Below are the code and all the weights of a small trained network. Each question names an input and a class and asks about switching units off, where a switched-off unit gives its printed mean instead of its output.

import numpy as np


def w(rows, s, z=0):
    codes = np.array(rows[::2]) - 128.0
    scale = np.full(codes.shape[1], s)
    scale[-1] = z or s
    return codes * scale


def f(y):
    return np.maximum(y, 0)


def log_softmax(a):
    a = a - a.max(-1, keepdims=True)
    return a - np.log(np.exp(a).sum(-1, keepdims=True))


def net(x, mask):
    res = np.array(x, float).reshape(1, 4) / 4 @ E
    y = f(res @ A[0][:, :-1].T + A[0][:, -1])
    res = res + np.where(mask, y, B[0][:, -1]) @ B[0][:, :-1]
    return log_softmax(res[-1] @ U[:, :-1].T + U[:, -1])


A, B = {}, {}
E = w([
[164,1,208,123],'x0',
[225,130,97,174],'x1',
[80,151,138,247],'x2',
[165,199,229,115],'x3',
],0.0087)
A[0] = w([
[92,177,80,111,158],'n1',
[159,129,111,74,101],'n2',
[143,134,126,32,112],'n3',
[144,85,156,107,116],'n4',
[136,75,141,123,94],'n5',
[129,150,139,120,238],'n6',
[159,221,245,120,86],'n7',
[141,98,150,144,102],'n8',
[150,165,99,119,90],'n9',
[121,175,97,125,107],'n10',
[138,152,154,121,105],'n11',
[165,93,141,139,112],'n12',
[125,108,111,135,108],'n13',
[130,82,175,138,132],'n14',
[103,90,155,116,114],'n15',
[69,145,167,96,102],'n16',
[105,140,128,168,126],'n17',
[29,120,153,81,118],'n18',
[93,85,69,157,97],'n19',
[123,105,92,134,237],'n20',
[254,132,71,182,111],'n21',
[60,110,135,245,131],'n22',
[104,188,132,126,106],'n23',
[108,117,119,161,103],'n24',
[147,126,100,72,99],'n25',
[110,122,63,125,108],'n26',
[144,178,85,104,99],'n27',
[74,109,124,103,105],'n28',
[114,65,83,142,107],'n29',
[166,147,105,159,156],'n30',
[95,99,51,136,97],'n31',
[108,134,151,176,91],'n32',
[131,166,85,120,160],'n33',
[132,128,132,129,254],'n34',
[121,77,105,137,116],'n35',
[147,152,142,133,108],'n36',
[28,124,153,106,145],'n37',
[147,135,129,86,197],'n38',
[98,88,169,132,106],'n39',
[105,204,87,79,82],'n40',
[119,138,153,178,162],'n41',
[141,100,60,57,133],'n42',
],0.015,0.0072)
B[0] = w([
[120,77,166,157,212],'n1',
[90,198,97,137,171],'n2',
[66,217,82,129,200],'n3',
[98,134,153,186,182],'n4',
[115,130,158,185,170],'n5',
[108,31,130,56,203],'n6',
[222,211,206,37,245],'n7',
[112,127,141,177,158],'n8',
[118,130,139,166,155],'n9',
[120,116,158,172,174],'n10',
[147,153,146,114,153],'n11',
[111,122,135,185,170],'n12',
[146,137,151,123,143],'n13',
[96,96,163,173,191],'n14',
[129,123,150,175,167],'n15',
[183,138,87,167,182],'n16',
[96,161,113,115,167],'n17',
[208,111,63,176,209],'n18',
[174,180,173,72,187],'n19',
[139,16,139,34,206],'n20',
[226,134,29,212,220],'n21',
[31,227,77,104,232],'n22',
[111,120,149,166,180],'n23',
[115,176,127,120,151],'n24',
[97,204,109,128,169],'n25',
[161,166,182,149,176],'n26',
[102,129,153,176,175],'n27',
[182,144,99,151,165],'n28',
[175,136,189,98,184],'n29',
[134,107,100,141,174],'n30',
[191,176,194,101,191],'n31',
[84,182,107,139,160],'n32',
[113,87,151,141,189],'n33',
[95,2,124,52,210],'n34',
[150,133,178,123,169],'n35',
[150,139,138,132,147],'n36',
[185,97,62,146,212],'n37',
[79,106,104,60,192],'n38',
[115,122,150,179,172],'n39',
[102,118,157,205,202],'n40',
[75,126,104,94,183],'n41',
[78,220,107,79,205],'n42',
],0.03,0.011)
U = w([
[218,143,226,91,249],'0',
[49,170,67,125,68],'1',
[254,78,12,218,128],'2',
[97,66,230,253,48],'3',
[120,2,114,54,224],'4',
],0.0076,0.0021)

Each question gives the input, the list of numbers given to net, and the class t.
The units are the neurons (one row each of A and B). Each row of codes is followed by its name. A weight is (code - 128) times the scale printed after its matrix; where a second scale follows, it is the last column's (A, B and U).
mask holds one flag per neuron, in row order. A switched-off neuron (its flag False) gives its mean, the last column of its row in B, instead of its output. The means were averaged over made-up inputs and are rounded, as every weight is.
A unit's drop is (log p(t) with every unit on - log p(t) with that unit switched off) / (log p(t) with every unit on - log p(t) with every unit switched off).
The circuit of an input: a set's keep is (log p(t) with only the set's units on - log p(t) with every unit switched off) / (log p(t) with every unit on - log p(t) with every unit switched off). Starting from the 12 units with the biggest drops (on a tie, the unit counted first), units are removed one at a time, each time the one whose removal leaves the highest keep (on an exact tie, the one counted first), for as long as the keep stays at least 0.8.
units of the circuit, in order: the units of the circuit, biggest drop first
k most important neurons: the k neurons with the biggest drops, biggest first
drop of u: that unit's drop, to one decimal
input [-1,8,-2,6], class 2: units of the circuit, in order -> (n21)
input [8,4,7,2], class 3: 2 most important neurons -> (n14, n42)
input [-3,-8,1,7], class 2: 3 most important neurons -> (n18, n37, n16)
input [6,2,8,-8], class 0: 4 most important neurons -> (n29, n19, n31, n35)
input [-4,-4,1,-3], class 2: 3 most important neurons -> (n7, n37, n18)
input [8,-7,6,-8], class 0: 3 most important neurons -> (n19, n29, n31)
input [-8,2,4,7], class 3: 2 most important neurons -> (n40, n23)
input [-2,2,4,-4], class 0: 4 most important neurons -> (n31, n19, n3, n42)
input [-3,5,-4,4], class 2: 2 most important neurons -> (n21, n22)
input [-8,-8,-5,1], class 2: 2 most important neurons -> (n18, n37)
input [-3,-1,3,-4], class 0: 3 most important neurons -> (n31, n19, n26)
input [-8,-4,-7,-2], class 3: 4 most important neurons -> (n40, n1, n22, n27)
input [-3,-5,4,0], class 2: 4 most important neurons -> (n37, n18, n42, n3)
input [-1,6,8,-1], class 1: units of the circuit, in order -> (n22)
input [-3,-1,3,-1], class 4: 2 most important neurons -> (n3, n42)
input [4,3,-2,0], class 3: 2 most important neurons -> (n18, n37)
input [-6,-1,-8,7], class 1: 3 most important neurons -> (n3, n2, n38)
input [4,-5,8,5], class 1: drop of n18 -> 0.0
input [5,-2,-1,4], class 3: drop of n19 -> 0.1
input [-2,-5,-8,6], class 1: units of the circuit, in order -> (n3)
input [-3,-4,2,2], class 2: drop of n18 -> 0.3
input [-1,-4,6,5], class 1: drop of n31 -> 0.2
